m =
  6.2   -1.8   14.3    1.4    2.9    6.5    8.2
-17.8   11.7   10.3    7.0   -6.0   -0.4    8.1
-16.3    8.1    5.2   -6.0    3.6   15.2   -4.7
Indices start at 0.
The entry in the bottom-left corner is -16.3
The entry in the top-left corner: 6.2
The entry in row 2 and column 1 -> 8.1
Find the entry at row 0, column 1.
-1.8
The entry just right of -1.8: 14.3
The smallest entry: -17.8
The entry directly above the largest entry is -0.4
The entry directly above -4.7 is 8.1
Find the bottom entry of the column that holds the largest entry.
15.2
Find the entry just left of 2.9.
1.4
The entry just left of the centre entry: 10.3

X =
[[56, 44, 1, 68],
 [54, 59, 14, 53],
 [60, 63, 79, 86],
 [65, 49, 17, 57],
 [25, 43, 59, 34],
 [52, 37, 54, 50],
 [40, 22, 25, 27],
 [31, 34, 66, 38],
 [18, 67, 60, 51]]
Find the last entry, reading row by row.
A: 51
The bottom entry of the column that holds the smallest entry: 60
Find the third entry, reading row by row.
A: 1
Find the 1st entry on the main diagonal.
A: 56
Find the second smallest entry.
A: 14
Find the second largest entry.
A: 79
Find the smallest entry in the last row.
A: 18
The 3rd largest entry: 68
Find the 2nd entry, reading row by row.
A: 44
The largest entry in the last column is 86
The entry directly above 22 -> 37
The 5th-last entry, reading row by row is 38
The third entry on the diagonal from the top-right corner: 63
The third smallest entry -> 17
The largest entry in the last row -> 67
The entry directly above 40 is 52
Find the fifth entry, reading row by row.
A: 54

B =
[[-18.0 -12.4 -24.5 -17.9 -19.8 -27.7 -26.9 -17.6 -11.7 -13.6]
 [-11.0  -8.2 -18.8 -22.2 -21.3 -23.3 -26.3 -11.3  -6.0  -6.5]
 [ -6.5 -28.7   2.2   4.7   8.6   9.9  15.4 -16.9 -21.4 -11.6]
 [-12.6 -24.9 -14.4  -5.0 -11.3 -11.0  -9.7 -13.4  -5.0 -10.8]
 [ -9.0 -23.2 -12.1   1.7  -9.6  -3.5  -1.7 -14.5  -9.5  -9.0]
 [ -7.4  -0.5  -4.3 -16.4  -4.2  -8.3 -12.4 -10.6 -17.2  -9.6]
 [ -1.7  -7.3   0.7  -0.2  -0.4   5.9   6.2   1.1 -15.0  -5.3]
 [-18.1  -9.5 -22.8 -13.2 -23.9 -29.4 -25.4  -7.4  -3.6 -13.3]
 [ -8.4  -9.9   1.5  -9.0   4.1   1.7   3.0 -12.5 -16.7 -13.3]
 [-10.4  -3.1 -15.9 -25.3 -20.2 -21.8 -28.9 -10.0  -0.7  -9.1]]
Read off the entry just left of -24.5.
-12.4
Read off the entry just left of the largest entry.
9.9
Read off the fourth entry from the end, reading row by row.
-28.9
Read off the last entry, reading row by row.
-9.1
The second entry from the end, reading row by row -> -0.7
The largest entry in the last column: -5.3
Read off the entry just right of 0.7.
-0.2
Read off the entry in the top-left corner.
-18.0
Read off the entry in the top-right corner.
-13.6
The top entry of the column that holds the largest entry is -26.9
The fifth entry, reading row by row is -19.8
The entry directly below -6.0 -> -21.4
Read off the entry just right of -18.1.
-9.5
The entry in the bottom-left corner is -10.4
The smallest entry in the first row -> -27.7
Read off the fifth entry from the end, reading row by row.
-21.8
The largest entry -> 15.4
The last entry in the row that holds the smallest entry is -13.3
The entry directly above -15.0 -> -17.2
The entry just right of -13.2: -23.9
Read off the entry directly below -4.2.
-0.4
The largest entry in the first row -> -11.7
Read off the largest entry in the first column.
-1.7
Read off the third largest entry.
8.6
Read off the smallest entry in the first column.
-18.1
The third entry on the main diagonal is 2.2
Read off the entry directly above 1.5.
-22.8
The entry just right of 1.1 -> -15.0
The entry directly above the largest entry is -26.3
The entry just right of the smallest entry is -25.4

Read these off the table that follows.
1) Find the 5th-last entry, reading row by row.
2) Find the second entry in reading order.
3) Find the entry in the top-left corner.
4) Find the second-last entry, reading row by row.
5) Find the largest entry in the first column.
6) Find the bottom-right entry.
7) Find the 4th-last entry, reading row by row.
8) Find the entry just right of -0.20.
-0.10,0.26,-0.05,-0.24,0.13,0.07,-0.25,-0.07,0.02
-0.09,0.15,0.04,-0.26,0.26,0.22,-0.23,-0.02,0.14
-0.16,-0.17,-0.21,-0.02,0.09,0.07,0.03,-0.20,0.00
-0.15,-0.26,-0.15,0.06,0.14,0.12,0.14,-0.17,0.08
0.10,-0.19,0.16,0.08,-0.14,-0.12,0.09,0.19,-0.04
0.08,0.22,0.17,-0.19,-0.07,-0.09,-0.25,0.18,-0.05
1) -0.07
2) 0.26
3) -0.10
4) 0.18
5) 0.10
6) -0.05
7) -0.09
8) 0.00
